Here is a tiny trained network, its code and every weight. The questions are about switching its units off for an input and a target symbol, where a switched-off unit gives its printed mean instead of its output.

import numpy as np


def w(rows, s, z=0):
    codes = np.array(rows[::2]) - 128.0
    scale = np.full(codes.shape[1], s)
    scale[-1] = z or s
    return codes * scale


def norm(h):
    return h / np.sqrt((h * h).mean(-1, keepdims=True) + 1e-5)


def f(y):
    return y / 2 * (1 + np.tanh(0.7978845608 * (y + 0.044715 * y**3)))


def softmax(a):
    e = np.exp(a - a.max(-1, keepdims=True))
    return e / e.sum(-1, keepdims=True)


def log_softmax(a):
    a = a - a.max(-1, keepdims=True)
    return a - np.log(np.exp(a).sum(-1, keepdims=True))


def net(x, mask):
    ids = ['βγεζηξτ'.index(c) for c in x.split()]
    T = len(ids)
    res = E[ids] + P[:T]
    r = norm(res)
    for j in range(2):
        rows = slice(3 * j, 3 * j + 3)
        q, k, v = (r @ M[0][rows].T for M in (Q, K, V))
        z = softmax(np.where(np.tri(T) > 0, q @ k.T / 3**0.5, -1e9)) @ v
        o = O[0][rows]
        res = res + np.where(mask[j], z, o[:, -1]) @ o[:, :-1]
    y = f(norm(res) @ A[0][:, :-1].T + A[0][:, -1])
    res = res + np.where(mask[2:6], y, B[0][:, -1]) @ B[0][:, :-1]
    return log_softmax(norm(res)[-1] @ U[:, :-1].T + U[:, -1])


Q, K, V, O, A, B = {}, {}, {}, {}, {}, {}
E = w([
[186,188,152,93,96,124],'β',
[169,223,104,119,137,137],'γ',
[145,92,121,82,112,158],'ε',
[115,113,104,111,131,4],'ζ',
[136,166,158,134,184,116],'η',
[91,147,97,113,87,146],'ξ',
[136,150,174,184,112,127],'τ',
],0.034)
P = w([
[243,253,125,25,92,136],'0',
[167,254,166,23,99,135],'1',
[111,238,214,30,99,127],'2',
[121,198,166,82,139,140],'3',
[94,168,153,87,154,149],'4',
[76,154,148,114,165,153],'5',
[58,128,137,135,178,171],'6',
[62,115,95,147,176,185],'7',
[79,74,119,188,177,191],'8',
],0.0095)
Q[0] = w([
[160,3,114,133,115,166],'H1',
[150,175,148,193,169,35],'H1',
[11,156,148,94,177,169],'H1',
[133,124,147,133,140,87],'H2',
[74,128,137,111,102,108],'H2',
[113,158,131,123,142,179],'H2',
],0.045)
K[0] = w([
[197,134,210,70,106,206],'H1',
[87,152,148,79,117,1],'H1',
[65,76,135,196,135,177],'H1',
[156,169,138,118,115,195],'H2',
[154,138,120,130,102,94],'H2',
[75,78,117,188,137,139],'H2',
],0.047)
V[0] = w([
[60,71,161,96,129,21],'H1',
[118,92,210,131,45,170],'H1',
[162,119,142,75,67,6],'H1',
[116,235,148,157,167,207],'H2',
[179,81,225,157,181,186],'H2',
[115,150,172,203,3,141],'H2',
],0.044)
O[0] = w([
[86,204,207,20,159,122,194],'H1',
[106,35,141,58,88,146,86],'H1',
[203,178,227,50,119,118,252],'H1',
[114,195,209,37,181,208,200],'H2',
[188,165,251,140,167,87,85],'H2',
[48,208,164,138,26,132,143],'H2',
],0.028,0.034)
A[0] = w([
[35,109,247,234,68,170,2],'N1',
[190,67,182,171,49,1,47],'N2',
[18,58,155,75,160,209,106],'N3',
[180,126,223,156,188,127,142],'N4',
],0.048,0.004)
B[0] = w([
[163,3,210,211,65,142,181],'N1',
[235,215,63,146,62,11,166],'N2',
[90,197,106,208,126,107,194],'N3',
[69,61,64,146,172,90,255],'N4',
],0.043,0.03)
U = w([
[135,48,148,92,146,174,82],'β',
[215,150,139,199,174,217,26],'γ',
[239,169,152,208,131,51,164],'ε',
[80,107,135,96,113,80,16],'ζ',
[93,78,162,183,254,50,199],'η',
[18,195,108,192,122,111,58],'ξ',
[94,64,242,196,100,92,252],'τ',
],0.0086,0.002)

Each question gives the input, a string of symbols that net reads in full, and the target symbol t.
The units are the heads (3 rows each of Q, K, V and O) and the neurons (one row each of A and B). Each row of codes is followed by its name. A weight is (code - 128) times the scale printed after its matrix; where a second scale follows, it is the last column's (O, A, B and U).
mask holds one flag per unit, heads first, then neurons. A switched-off unit (its flag False) gives its mean, the last column of its rows in O or B, instead of its output. The means were averaged over made-up inputs and are rounded, as every weight is.
A unit's drop is (log p(t) with every unit on - log p(t) with that unit switched off) / (log p(t) with every unit on - log p(t) with every unit switched off).
The circuit of an input: a set's keep is (log p(t) with only the set's units on - log p(t) with every unit switched off) / (log p(t) with every unit on - log p(t) with every unit switched off). Starting from all 6 units, units are removed one at a time, each time the one whose removal leaves the highest keep (on an exact tie, the one counted first), for as long as the keep stays at least 0.8.
circuit, biggest first: the units of the circuit, biggest drop first
most important unit: the unit with the biggest drop
k most important neurons: the k neurons with the biggest drops, biggest first
heads that matter: for each layer, one digit per head in row order, 1 if its drop is at least 0.15 and else 0, layers parted by /
drop of u: that unit's drop, to one decimal
input τ ε β η, target η: circuit, biggest first : [H2, N4, H1]
input ε β η ε β ε, target ε: circuit, biggest first : [H2, N2]
input γ γ ξ ε η ε τ ε ξ, target τ: circuit, biggest first : [N1, H2]
input γ ε ε τ η, target τ: circuit, biggest first : [H2, N1]
input ξ β β, target ξ: heads that matter : 01
input β β β β γ ε η ε, target η: heads that matter : 01
input ε β τ ε τ β ε β, target ε: circuit, biggest first : [H2, N2]
input γ γ β, target γ: most important unit : H1
input γ ε β ε τ ε ξ β ε, target ξ: circuit, biggest first : [H1, N3]
input γ ξ τ ξ ε γ, target ξ: heads that matter : 00
input η β τ ε, target τ: heads that matter : 01
input ε ε η ε η, target η: heads that matter : 01
input ε β ε, target ε: heads that matter : 11
input ε ξ ε, target ξ: heads that matter : 01
input τ η ε ξ η, target ξ: heads that matter : 01
input ξ ε τ γ ε β ξ τ, target τ: circuit, biggest first : [N1, H2]
input η ξ β β, target ξ: most important unit : N3
input ξ η ξ τ η ξ ξ η, target ξ: 2 most important neurons : [N3, N4]
input τ η ξ, target τ: drop of H2 : 1.7
input η ε β η ξ ξ γ, target ξ: drop of N3 : 0.2
input ξ τ ε β η τ β η, target τ: drop of N1 : 0.8
